Below are the code and all the weights of a small trained network. Each question names an input and a class and asks about switching units off, where a switched-off unit gives its printed mean instead of its output.

import numpy as np


def w(rows, s, z=0):
    codes = np.array(rows[::2]) - 128.0
    scale = np.full(codes.shape[1], s)
    scale[-1] = z or s
    return codes * scale


def f(y):
    return y / 2 * (1 + np.tanh(0.7978845608 * (y + 0.044715 * y**3)))


def log_softmax(a):
    a = a - a.max(-1, keepdims=True)
    return a - np.log(np.exp(a).sum(-1, keepdims=True))


def net(x, mask):
    res = np.array(x, float).reshape(1, 7) / 4 @ E
    y = f(res @ A[0][:, :-1].T + A[0][:, -1])
    res = res + np.where(mask, y, B[0][:, -1]) @ B[0][:, :-1]
    return log_softmax(res[-1] @ U[:, :-1].T + U[:, -1])


A, B = {}, {}
E = w([
[95,65,133,124,65,162,136,71,185,45,110],'x0',
[121,128,232,149,128,137,84,199,164,206,59],'x1',
[71,98,150,114,117,247,102,108,53,152,77],'x2',
[113,199,153,122,62,139,143,126,151,230,156],'x3',
[98,124,189,139,156,167,113,140,69,95,84],'x4',
[168,72,99,134,209,108,91,178,109,140,96],'x5',
[107,214,165,145,148,99,176,97,79,1,167],'x6',
],0.0068)
A[0] = w([
[139,105,131,134,110,121,120,133,124,161,131,87],'n1',
[118,104,155,128,173,192,116,136,34,183,85,154],'n2',
[131,176,112,131,150,91,127,143,130,152,137,104],'n3',
[108,208,151,134,32,160,139,112,146,182,150,127],'n4',
[139,57,109,121,109,139,112,139,188,252,114,54],'n5',
[124,138,131,123,108,119,129,128,123,150,127,251],'n6',
[145,205,127,123,167,76,142,154,133,187,155,176],'n7',
[123,104,216,136,122,131,123,151,159,133,75,53],'n8',
],0.018,0.0016)
B[0] = w([
[105,105,131,137,117,130,131,151,146,170,124,150],'n1',
[119,140,102,104,174,204,117,215,28,142,135,222],'n2',
[154,151,129,172,120,81,111,112,113,134,137,179],'n3',
[115,169,179,24,130,160,146,8,150,164,82,237],'n4',
[110,39,45,142,111,113,173,164,206,214,140,248],'n5',
[129,132,164,122,139,155,111,134,134,208,111,152],'n6',
[191,179,140,208,122,44,96,107,91,175,146,230],'n7',
[106,136,210,162,94,118,108,202,196,87,124,185],'n8',
],0.015,0.016)
U = w([
[102,126,116,125,159,177,87,177,53,124,120,111],'0',
[127,81,55,130,121,101,157,67,126,1,163,254],'1',
[93,126,187,152,99,140,79,170,160,100,101,87],'2',
[170,170,130,184,119,77,80,110,102,167,139,111],'3',
[111,68,78,145,105,125,144,150,171,192,122,94],'4',
[110,166,159,72,108,147,133,66,132,156,89,109],'5',
],0.009,0.005)

Each question gives the input, the list of numbers given to net, and the class t.
The units are the neurons (one row each of A and B). Each row of codes is followed by its name. A weight is (code - 128) times the scale printed after its matrix; where a second scale follows, it is the last column's (A, B and U).
mask holds one flag per neuron, in row order. A switched-off neuron (its flag False) gives its mean, the last column of its row in B, instead of its output. The means were averaged over made-up inputs and are rounded, as every weight is.
A unit's drop is (log p(t) with every unit on - log p(t) with that unit switched off) / (log p(t) with every unit on - log p(t) with every unit switched off).
The circuit of an input: a set's keep is (log p(t) with only the set's units on - log p(t) with every unit switched off) / (log p(t) with every unit on - log p(t) with every unit switched off). Starting from all 8 units, units are removed one at a time, each time the one whose removal leaves the highest keep (on an exact tie, the one counted first), for as long as the keep stays at least 0.8.
circuit, biggest first: the units of the circuit, biggest drop first
unit that matters most: the unit with the biggest drop
k most important neurons: the k neurons with the biggest drops, biggest first
drop when u is switched off: that unit's drop, to one decimal
input [5,4,4,-1,8,4,4], class 0: circuit, biggest first -> (n2)
input [-3,-2,-3,0,5,-7,3], class 5: circuit, biggest first -> (n4 n5)
input [5,0,6,-7,-4,-6,3], class 1: circuit, biggest first -> (n4 n2 n5 n7)
input [2,-3,2,-6,2,-2,8], class 1: circuit, biggest first -> (n2 n4 n7)
input [6,-2,2,3,4,2,2], class 2: 2 most important neurons -> (n4 n5)
input [3,-6,-7,-8,6,7,-6], class 1: circuit, biggest first -> (n5 n2 n7)
input [-4,-5,4,-8,-7,2,8], class 1: 2 most important neurons -> (n2 n7)
input [0,-3,6,-2,-1,-3,1], class 0: circuit, biggest first -> (n4 n5 n7)
input [6,-1,-2,7,6,4,-1], class 2: circuit, biggest first -> (n5 n4 n7)
input [-6,-5,0,-7,6,-3,7], class 1: circuit, biggest first -> (n2 n7 n6)
input [4,-5,-3,0,-7,2,1], class 1: 3 most important neurons -> (n5 n7 n4)
input [0,-7,8,-8,-4,-8,2], class 1: 2 most important neurons -> (n4 n2)
input [0,-5,7,-1,-3,-4,0], class 5: 2 most important neurons -> (n5 n2)
input [-2,7,8,8,6,6,8], class 0: unit that matters most -> n2
input [-4,-6,-4,7,-1,-6,7], class 5: 2 most important neurons -> (n4 n5)
input [7,-8,6,0,-6,-5,1], class 5: 2 most important neurons -> (n4 n5)
input [-5,8,4,5,1,-6,0], class 5: drop when n4 is switched off -> 7.5
input [1,5,0,0,7,0,0], class 2: drop when n8 is switched off -> 3.0
input [4,3,-2,0,3,6,8], class 2: drop when n4 is switched off -> 0.5
input [-7,-6,6,-6,5,-2,-8], class 0: circuit, biggest first -> (n2)
